Here is a tiny trained network, its code and every weight. The questions are about switching its units off for an input and a class, where a switched-off unit gives its printed mean instead of its output.

import numpy as np


def w(rows, s, z=0):
    codes = np.array(rows[::2]) - 128.0
    scale = np.full(codes.shape[1], s)
    scale[-1] = z or s
    return codes * scale


def f(y):
    return y / 2 * (1 + np.tanh(0.7978845608 * (y + 0.044715 * y**3)))


def log_softmax(a):
    a = a - a.max(-1, keepdims=True)
    return a - np.log(np.exp(a).sum(-1, keepdims=True))


def net(x, mask):
    res = np.array(x, float).reshape(1, 3) / 4 @ E
    y = f(res @ A[0][:, :-1].T + A[0][:, -1])
    res = res + np.where(mask, y, B[0][:, -1]) @ B[0][:, :-1]
    return log_softmax(res[-1] @ U[:, :-1].T + U[:, -1])


A, B = {}, {}
E = w([
[248,145,8,95,223,166,212],'x0',
[60,243,54,2,152,8,92],'x1',
[190,244,155,196,4,55,229],'x2',
],0.0052)
A[0] = w([
[53,118,205,149,68,102,67,46],'n1',
[68,117,188,149,69,104,72,67],'n2',
[84,205,86,55,127,42,100,67],'n3',
[176,56,182,206,102,216,159,103],'n4',
[56,115,210,153,67,91,65,32],'n5',
[161,204,145,164,60,73,201,3],'n6',
[58,120,208,147,62,104,61,36],'n7',
[58,32,87,49,232,191,1,72],'n8',
[210,138,51,110,189,151,212,50],'n9',
[169,74,175,203,111,201,152,130],'n10',
[201,144,50,108,194,163,207,64],'n11',
[168,72,182,207,111,209,161,127],'n12',
[98,190,97,62,136,42,97,71],'n13',
[62,122,201,146,68,104,74,66],'n14',
[159,205,145,163,59,76,200,7],'n15',
[198,142,67,109,190,154,211,78],'n16',
],0.0062,0.0016)
B[0] = w([
[146,172,110,128,111,158,104,190],'n1',
[149,181,104,125,106,165,99,178],'n2',
[81,193,108,125,179,120,170,205],'n3',
[71,194,94,95,179,107,159,218],'n4',
[153,193,97,126,101,188,100,192],'n5',
[156,112,184,212,141,157,175,205],'n6',
[146,177,107,126,107,170,103,191],'n7',
[173,122,205,254,144,175,201,254],'n8',
[157,202,98,120,82,191,84,196],'n9',
[75,178,87,98,180,99,153,203],'n10',
[148,181,113,125,99,168,91,196],'n11',
[72,184,87,95,184,100,153,211],'n12',
[71,201,101,127,186,116,186,192],'n13',
[146,164,111,126,116,151,103,185],'n14',
[157,112,180,206,140,150,176,204],'n15',
[153,181,107,120,96,167,89,189],'n16',
],0.009,0.0056)
U = w([
[15,158,74,100,184,86,171,116],'0',
[181,111,222,200,136,153,183,113],'1',
[173,157,74,105,75,172,12,122],'2',
[127,73,127,90,109,55,105,250],'3',
[126,58,128,99,101,70,97,65],'4',
[127,54,133,89,88,63,72,51],'5',
[128,82,130,105,114,81,96,68],'6',
[130,82,133,100,111,60,66,64],'7',
],0.011,0.014)

Each question gives the input, the list of numbers given to net, and the class t.
The units are the neurons (one row each of A and B). Each row of codes is followed by its name. A weight is (code - 128) times the scale printed after its matrix; where a second scale follows, it is the last column's (A, B and U).
mask holds one flag per neuron, in row order. A switched-off neuron (its flag False) gives its mean, the last column of its row in B, instead of its output. The means were averaged over made-up inputs and are rounded, as every weight is.
A unit's drop is (log p(t) with every unit on - log p(t) with that unit switched off) / (log p(t) with every unit on - log p(t) with every unit switched off).
The circuit of an input: a set's keep is (log p(t) with only the set's units on - log p(t) with every unit switched off) / (log p(t) with every unit on - log p(t) with every unit switched off). Starting from the 12 units with the biggest drops (on a tie, the unit counted first), units are removed one at a time, each time the one whose removal leaves the highest keep (on an exact tie, the one counted first), for as long as the keep stays at least 0.8.
units of the circuit, in order: the units of the circuit, biggest drop first
k most important neurons: the k neurons with the biggest drops, biggest first
drop of u: that unit's drop, to one decimal
input [8,-7,-3], class 2: units of the circuit, in order -> [n9]
input [2,3,1], class 3: 4 most important neurons -> [n4 n12 n10 n8]
input [6,-7,-5], class 0: 2 most important neurons -> [n4 n12]
input [-8,3,-7], class 2: 2 most important neurons -> [n5 n7]
input [-7,-7,-4], class 0: 3 most important neurons -> [n4 n12 n10]
input [-7,6,8], class 1: 2 most important neurons -> [n6 n15]
input [-3,3,-2], class 3: 2 most important neurons -> [n4 n12]
input [-1,-2,-3], class 3: 2 most important neurons -> [n6 n15]
input [-7,-6,1], class 2: drop of n8 -> 0.0
input [2,-8,7], class 0: drop of n12 -> 0.3
input [-5,-3,0], class 2: drop of n5 -> 0.1
input [-1,3,4], class 1: drop of n6 -> 0.4
